[[130 120 128 117 133 123 122 125 131 124]
 [123 123 129 130 120 132 129 130 128 126]
 [122 137 127 142 131 133 131 127 122 134]
 [143 150 128 134 135 126 136 130 130 138]
 [133 129 132 125 106 132 139 136 134 126]]
->
[[122 137 127 142 131 133 131 127 122 134]
 [123 123 129 130 120 132 129 130 128 126]
 [130 120 128 117 133 123 122 125 131 124]
 [133 129 132 125 106 132 139 136 134 126]
 [143 150 128 134 135 126 136 130 130 138]]

[[107 136 139 121 107 120 123 155  99 121 115]
 [148 135 123 132 136 144 147 108 125 129 116]
 [135 149 114 111 140 144 156 123 116 125 135]
 [118 116 143 137 119 117 103 137 121 127 109]]
->
[[107 136 139 121 107 120 123 155  99 121 115]
 [118 116 143 137 119 117 103 137 121 127 109]
 [135 149 114 111 140 144 156 123 116 125 135]
 [148 135 123 132 136 144 147 108 125 129 116]]

[[142 125 119 124 124]
 [126 129 153 123 124]
 [124 131 131 131 126]
 [108 106 133 136 134]
 [118 131 124 134 131]
 [120 111 132 123 141]
 [121 131 126 121 143]
 [136 119 129 133 117]
 [119 119 132 131 129]]
->
[[108 106 133 136 134]
 [118 131 124 134 131]
 [119 119 132 131 129]
 [120 111 132 123 141]
 [121 131 126 121 143]
 [124 131 131 131 126]
 [126 129 153 123 124]
 [136 119 129 133 117]
 [142 125 119 124 124]]

[[134 133 134 138 146 152 157 157 152 147 141 138 136 134]
 [132 132 129 128 127 125 125 123 120 119 115 113 110 109]
 [127 128 124 115 107 103 106 113 121 126 129 132 136 141]
 [135 133 132 133 134 133 130 127 125 126 127 128 127 123]
 [139 141 144 145 145 146 145 142 139 135 131 126 122 122]
 [143 136 128 121 118 117 118 119 120 121 126 132 139 143]]
->
[[127 128 124 115 107 103 106 113 121 126 129 132 136 141]
 [132 132 129 128 127 125 125 123 120 119 115 113 110 109]
 [134 133 134 138 146 152 157 157 152 147 141 138 136 134]
 [135 133 132 133 134 133 130 127 125 126 127 128 127 123]
 [139 141 144 145 145 146 145 142 139 135 131 126 122 122]
 [143 136 128 121 118 117 118 119 120 121 126 132 139 143]]

[[147 120 157 132 110]
 [121 148 111 148 117]
 [140 149 135 118 131]
 [102 107 147 111 103]
 [131 131 118 134 148]
 [109 141 139 122 146]
 [100 145 126 128 102]
 [137 137 107 131 117]
 [112 107 104 130 135]
 [101 155 127 138 121]
 [ 99 149 137 128 130]
 [126 124 134 149 137]]
->
[[ 99 149 137 128 130]
 [100 145 126 128 102]
 [101 155 127 138 121]
 [102 107 147 111 103]
 [109 141 139 122 146]
 [112 107 104 130 135]
 [121 148 111 148 117]
 [126 124 134 149 137]
 [131 131 118 134 148]
 [137 137 107 131 117]
 [140 149 135 118 131]
 [147 120 157 132 110]]

[[130 130 123 125 128 130 104 124 125 148 127 125 120]
 [110 125 141 116 116 135 145 122 148 121 127 131 138]
 [125 129 113 147 130 127 147 144 139 119 129 131 135]]
->
[[110 125 141 116 116 135 145 122 148 121 127 131 138]
 [125 129 113 147 130 127 147 144 139 119 129 131 135]
 [130 130 123 125 128 130 104 124 125 148 127 125 120]]

[[121 134 130 124 135 123 119 132 129 116 155 121 124 129]
 [134 128 133 134 118 132 121 122 120 122 117 121 141 125]
 [131 132 121 137 120 115 123 137 114 136 126 133 124 128]
 [138 122 112 126 118 119 126 153 138 111 139 129 128 118]
 [126 123 144 131 137 145 125 117 123 119 145 123 112 121]
 [132 137 118 130 125 122 127 151 137 120 116 122 122 135]]
->
[[121 134 130 124 135 123 119 132 129 116 155 121 124 129]
 [126 123 144 131 137 145 125 117 123 119 145 123 112 121]
 [131 132 121 137 120 115 123 137 114 136 126 133 124 128]
 [132 137 118 130 125 122 127 151 137 120 116 122 122 135]
 [134 128 133 134 118 132 121 122 120 122 117 121 141 125]
 [138 122 112 126 118 119 126 153 138 111 139 129 128 118]]

[[150 140 138 136 140 116 124 139 116 142]
 [141 152 138 133 110 103 125 151 131 127]]
->
[[141 152 138 133 110 103 125 151 131 127]
 [150 140 138 136 140 116 124 139 116 142]]
---
[[126 121 105 141 102 141 151 114 112]
 [126 133 129 128 133 133 128 127 117]
 [134 122 124 122 131 125 131 124 129]]
->
[[112 114 151 141 102 141 105 121 126]
 [117 127 128 133 133 128 129 133 126]
 [129 124 131 125 131 122 124 122 134]]

[[139 117 139 132 132]
 [146 115 114 141 125]
 [130 127 126 129 128]
 [153 107 131 141 131]]
->
[[132 132 139 117 139]
 [125 141 114 115 146]
 [128 129 126 127 130]
 [131 141 131 107 153]]

[[134 135 139 112 130 110 131]
 [139 126 136 102 113 149 141]
 [129 132 140 112 130 112 131]
 [123 123 138 118 103 149 130]
 [135 132 138 103 121 145 139]]
->
[[131 110 130 112 139 135 134]
 [141 149 113 102 136 126 139]
 [131 112 130 112 140 132 129]
 [130 149 103 118 138 123 123]
 [139 145 121 103 138 132 135]]

[[110 127 133 119 150 108 109 131]
 [119 123 126 114 154 112 117 137]]
->
[[131 109 108 150 119 133 127 110]
 [137 117 112 154 114 126 123 119]]

[[110 105 127 110 139 100 115]
 [122 132 121 118 137 126 116]
 [139 141 122 136 112 145 131]]
->
[[115 100 139 110 127 105 110]
 [116 126 137 118 121 132 122]
 [131 145 112 136 122 141 139]]

[[110 105 129 144 152]
 [110 103 117 122 140]
 [110 123 141 151 144]
 [110 137 146 129 101]
 [110 134 147 136 102]
 [110 121 139 149 149]
 [110 146 119 124 136]
 [110 143 127 114 145]
 [110 116 151 133 101]
 [110 126 144 151 131]]
->
[[152 144 129 105 110]
 [140 122 117 103 110]
 [144 151 141 123 110]
 [101 129 146 137 110]
 [102 136 147 134 110]
 [149 149 139 121 110]
 [136 124 119 146 110]
 [145 114 127 143 110]
 [101 133 151 116 110]
 [131 151 144 126 110]]

[[132 132 145 153 133 125 129 134]
 [126 136 123 131 147 118 136 110]
 [130 128 122 103 111 128 125 133]
 [110 128 128 132 122 128 111 129]]
->
[[134 129 125 133 153 145 132 132]
 [110 136 118 147 131 123 136 126]
 [133 125 128 111 103 122 128 130]
 [129 111 128 122 132 128 128 110]]

[[122 139 127 129 123 126 129]
 [127 107 129 127 128 129 127]]
->
[[129 126 123 129 127 139 122]
 [127 129 128 127 129 107 127]]

[[123 147]
 [112 138]
 [124 144]
 [104 124]
 [122 141]
 [120 157]
 [152 137]
 [104 131]
 [118 147]]
->
[[147 123]
 [138 112]
 [144 124]
 [124 104]
 [141 122]
 [157 120]
 [137 152]
 [131 104]
 [147 118]]
---
[[120 126 151]
 [151 112 131]
 [111 146 124]]
->
[[151 112 131]
 [120 126 151]
 [111 146 124]]

[[123 134 134 117 114 113]
 [129 126 113 130 129 134]
 [123 135 135 117 119 118]
 [137 133 136 112 131 151]]
->
[[129 126 113 130 129 134]
 [137 133 136 112 131 151]
 [123 134 134 117 114 113]
 [123 135 135 117 119 118]]

[[136 115]
 [117 139]
 [123 157]
 [139 127]]
->
[[136 115]
 [139 127]
 [117 139]
 [123 157]]

[[115 140 113 135 149 130 112 145 112 132 119]
 [144 137 142 151 105 108 147 142 112 140 115]
 [121 129 124 105 105 119 146 132 110 137 142]
 [148 108 130 106 105 109 136 108 148 122 114]]
->
[[148 108 130 106 105 109 136 108 148 122 114]
 [121 129 124 105 105 119 146 132 110 137 142]
 [144 137 142 151 105 108 147 142 112 140 115]
 [115 140 113 135 149 130 112 145 112 132 119]]

[[135 114 133 141 128 128 130 132 151 143 118 126 123 146 119]
 [122 135 116 120 150 108 111 106 139 130 117 127 120 138 129]
 [126 143 129 108 109 133 124 125 111 135 145 135 124 104 135]
 [121 124 119 123 143 114 110 113 143 138 138 136 110 143 116]]
->
[[135 114 133 141 128 128 130 132 151 143 118 126 123 146 119]
 [121 124 119 123 143 114 110 113 143 138 138 136 110 143 116]
 [122 135 116 120 150 108 111 106 139 130 117 127 120 138 129]
 [126 143 129 108 109 133 124 125 111 135 145 135 124 104 135]]

[[150 120 131 128]
 [138 143 142 129]
 [121 136 148 129]]
->
[[150 120 131 128]
 [121 136 148 129]
 [138 143 142 129]]
